Below is a small trained network, with its code and all its weights. Each question gives an input and a class and asks what happens when units are switched off, that is, made to give their printed mean instead of their output.

import numpy as np


def w(rows, s, z=0):
    codes = np.array(rows[::2]) - 128.0
    scale = np.full(codes.shape[1], s)
    scale[-1] = z or s
    return codes * scale


def f(y):
    return y / 2 * (1 + np.tanh(0.7978845608 * (y + 0.044715 * y**3)))


def log_softmax(a):
    a = a - a.max(-1, keepdims=True)
    return a - np.log(np.exp(a).sum(-1, keepdims=True))


def net(x, mask):
    res = np.array(x, float).reshape(1, 4) / 4 @ E
    y = f(res @ A[0][:, :-1].T + A[0][:, -1])
    res = res + np.where(mask, y, B[0][:, -1]) @ B[0][:, :-1]
    return log_softmax(res[-1] @ U[:, :-1].T + U[:, -1])


A, B = {}, {}
E = w([
[11,58,86,51,141,224,209,158,113,214,68],'x0',
[118,116,101,144,113,119,148,118,126,131,154],'x1',
[155,130,133,130,182,102,206,133,138,148,117],'x2',
[65,72,69,186,254,119,80,60,203,40,53],'x3',
],0.007)
A[0] = w([
[42,72,84,74,195,233,138,28,253,137,63,114],'N0',
[232,148,164,140,77,24,117,221,47,168,204,253],'N1',
[115,77,113,200,215,26,65,16,204,11,124,171],'N2',
[33,35,105,128,212,173,136,46,202,29,73,149],'N3',
[34,82,81,133,215,194,117,86,183,139,107,72],'N4',
[184,173,171,47,43,170,179,164,64,229,147,248],'N5',
[230,199,177,197,49,59,103,157,82,132,170,225],'N6',
[34,56,47,24,177,217,156,148,112,198,89,157],'N7',
[214,219,175,150,38,42,116,198,104,127,150,208],'N8',
[18,61,98,46,86,248,212,171,65,217,63,185],'N9',
[75,129,154,40,45,177,199,199,28,226,141,150],'N10',
[209,163,91,250,175,67,84,51,211,16,97,185],'N11',
],0.0056,0.0038)
B[0] = w([
[59,54,27,218,197,189,111,183,161,227,60,209],'N0',
[190,77,217,162,65,55,183,63,193,81,225,214],'N1',
[176,203,26,221,254,45,44,81,42,82,29,221],'N2',
[76,115,51,235,206,200,63,111,194,211,9,218],'N3',
[68,125,73,184,183,190,86,160,163,222,37,182],'N4',
[170,121,198,43,32,144,209,192,81,76,203,226],'N5',
[192,83,228,214,84,64,147,41,216,151,167,208],'N6',
[33,83,65,79,82,188,167,186,145,211,74,225],'N7',
[179,32,198,206,62,68,169,34,184,158,190,202],'N8',
[65,116,56,50,57,221,235,232,50,206,131,245],'N9',
[110,181,108,40,35,210,198,211,39,112,188,217],'N10',
[199,220,114,167,217,97,31,60,39,38,79,215],'N11',
],0.006,0.012)
U = w([
[226,63,236,165,45,37,160,17,213,93,222,237],'0',
[207,212,64,183,214,48,35,36,59,34,69,119],'1',
[125,143,128,2,38,207,197,214,22,171,205,80],'2',
[47,52,64,185,186,207,111,146,225,239,57,2],'3',
],0.0057,0.0037)

Each question gives the input, the list of numbers given to net, and the class t.
The units are the neurons (one row each of A and B). Each row of codes is followed by its name. A weight is (code - 128) times the scale printed after its matrix; where a second scale follows, it is the last column's (A, B and U).
mask holds one flag per neuron, in row order. A switched-off neuron (its flag False) gives its mean, the last column of its row in B, instead of its output. The means were averaged over made-up inputs and are rounded, as every weight is.
A unit's drop is (log p(t) with every unit on - log p(t) with that unit switched off) / (log p(t) with every unit on - log p(t) with every unit switched off).
The circuit of an input: a set's keep is (log p(t) with only the set's units on - log p(t) with every unit switched off) / (log p(t) with every unit on - log p(t) with every unit switched off). Starting from all 12 units, units are removed one at a time, each time the one whose removal leaves the highest keep (on an exact tie, the one counted first), for as long as the keep stays at least 0.8.
units of the circuit, in order: the units of the circuit, biggest drop first
top k neurons: the k neurons with the biggest drops, biggest first
drop of u: that unit's drop, to one decimal
input [-4,6,2,0], class 0: top neuron : [N3]
input [0,-8,6,2], class 1: units of the circuit, in order : [N9; N7]
input [7,8,-5,0], class 2: top 3 neurons : [N9; N10; N2]
input [0,-5,5,8], class 1: top 3 neurons : [N2; N11; N9]
input [0,-4,3,3], class 1: top 2 neurons : [N9; N7]
input [0,-2,2,-2], class 0: top 2 neurons : [N9; N7]
input [-1,-3,6,7], class 1: top 2 neurons : [N2; N11]
input [5,2,7,0], class 2: drop of N9 : 0.2
input [0,5,3,0], class 0: drop of N3 : 0.2
input [-1,8,-8,1], class 1: drop of N5 : 0.1
